Below are the code and all the weights of a small trained network. Each question names an input and a class and asks about switching units off, where a switched-off unit gives its printed mean instead of its output.

import numpy as np


def w(rows, s, z=0):
    codes = np.array(rows[::2]) - 128.0
    scale = np.full(codes.shape[1], s)
    scale[-1] = z or s
    return codes * scale


def norm(h):
    return h / np.sqrt((h * h).mean(-1, keepdims=True) + 1e-5)


def f(y):
    return np.maximum(y, 0)


def log_softmax(a):
    a = a - a.max(-1, keepdims=True)
    return a - np.log(np.exp(a).sum(-1, keepdims=True))


def net(x, mask):
    res = np.array(x, float).reshape(1, 3) / 4 @ E
    u = 0
    for l in range(4):
        y = f(norm(res) @ A[l][:, :-1].T + A[l][:, -1])
        res = res + np.where(mask[u : u + 3], y, B[l][:, -1]) @ B[l][:, :-1]
        u += 3
    return log_softmax(norm(res)[-1] @ U[:, :-1].T + U[:, -1])


A, B = {}, {}
E = w([
[127,232,68],'x0',
[124,127,125],'x1',
[4,194,139],'x2',
],0.00033)
A[0] = w([
[164,213,60,177],'0.n0',
[94,119,113,51],'0.n1',
[251,199,49,2],'0.n2',
],0.0022,0.00056)
B[0] = w([
[56,104,91,254],'0.n0',
[148,93,130,140],'0.n1',
[82,6,187,251],'0.n2',
],0.0027,0.0011)
A[1] = w([
[251,88,178,253],'1.n0',
[57,76,168,87],'1.n1',
[157,160,129,109],'1.n2',
],0.002,0.00045)
B[1] = w([
[27,235,8,209],'1.n0',
[198,180,180,250],'1.n1',
[114,146,148,128],'1.n2',
],0.0016,0.0015)
A[2] = w([
[115,168,4,114],'2.n0',
[136,79,206,2],'2.n1',
[79,73,136,157],'2.n2',
],0.0022,0.00038)
B[2] = w([
[158,213,3,250],'2.n0',
[115,164,104,196],'2.n1',
[148,170,99,238],'2.n2',
],0.0016,0.0011)
A[3] = w([
[108,72,117,181],'3.n0',
[42,211,209,255],'3.n1',
[107,181,6,75],'3.n2',
],0.0024,0.00084)
B[3] = w([
[30,136,98,165],'3.n0',
[231,56,136,255],'3.n1',
[172,215,4,226],'3.n2',
],0.0021)
U = w([
[135,224,9,217],'0',
[91,179,211,22],'1',
[2,22,143,187],'2',
[84,194,226,10],'3',
[84,190,207,3],'4',
[231,53,218,194],'5',
[82,199,240,5],'6',
],0.0064,0.0056)

Each question gives the input, the list of numbers given to net, and the class t.
The units are the neurons (one row each of A and B). Each row of codes is followed by its name. A weight is (code - 128) times the scale printed after its matrix; where a second scale follows, it is the last column's (A, B and U).
mask holds one flag per neuron, layer by layer. A switched-off neuron (its flag False) gives its mean, the last column of its row in B, instead of its output. The means were averaged over made-up inputs and are rounded, as every weight is.
A unit's drop is (log p(t) with every unit on - log p(t) with that unit switched off) / (log p(t) with every unit on - log p(t) with every unit switched off).
The circuit of an input: a set's keep is (log p(t) with only the set's units on - log p(t) with every unit switched off) / (log p(t) with every unit on - log p(t) with every unit switched off). Starting from all 12 units, units are removed one at a time, each time the one whose removal leaves the highest keep (on an exact tie, the one counted first), for as long as the keep stays at least 0.8.
units of the circuit, in order: the units of the circuit, biggest drop first
top k neurons: the k neurons with the biggest drops, biggest first
drop of u: that unit's drop, to one decimal
input [2,-6,-7], class 2: units of the circuit, in order => (0.n2; 3.n2; 3.n1)
input [0,-2,2], class 5: top neuron => (1.n0)
input [-1,7,7], class 5: units of the circuit, in order => (1.n0; 3.n1; 0.n0)
input [-8,2,-8], class 0: units of the circuit, in order => (1.n0; 0.n2)
input [4,-7,-6], class 2: units of the circuit, in order => (0.n2; 3.n1)
input [1,-2,-3], class 2: top 3 neurons => (0.n2; 3.n2; 3.n1)
input [8,0,-1], class 2: top 2 neurons => (0.n2; 1.n0)
input [-8,-2,8], class 5: top 2 neurons => (3.n1; 0.n2)
input [-7,-1,-4], class 0: top 2 neurons => (1.n0; 0.n2)
input [0,6,5], class 5: top 4 neurons => (1.n0; 2.n0; 0.n0; 3.n1)
input [-1,6,5], class 5: top 2 neurons => (1.n0; 2.n0)
input [8,-4,-6], class 2: drop of 0.n2 => 0.9
input [-8,-2,-6], class 0: drop of 1.n0 => 1.7
input [-4,8,7], class 5: drop of 3.n1 => 0.1
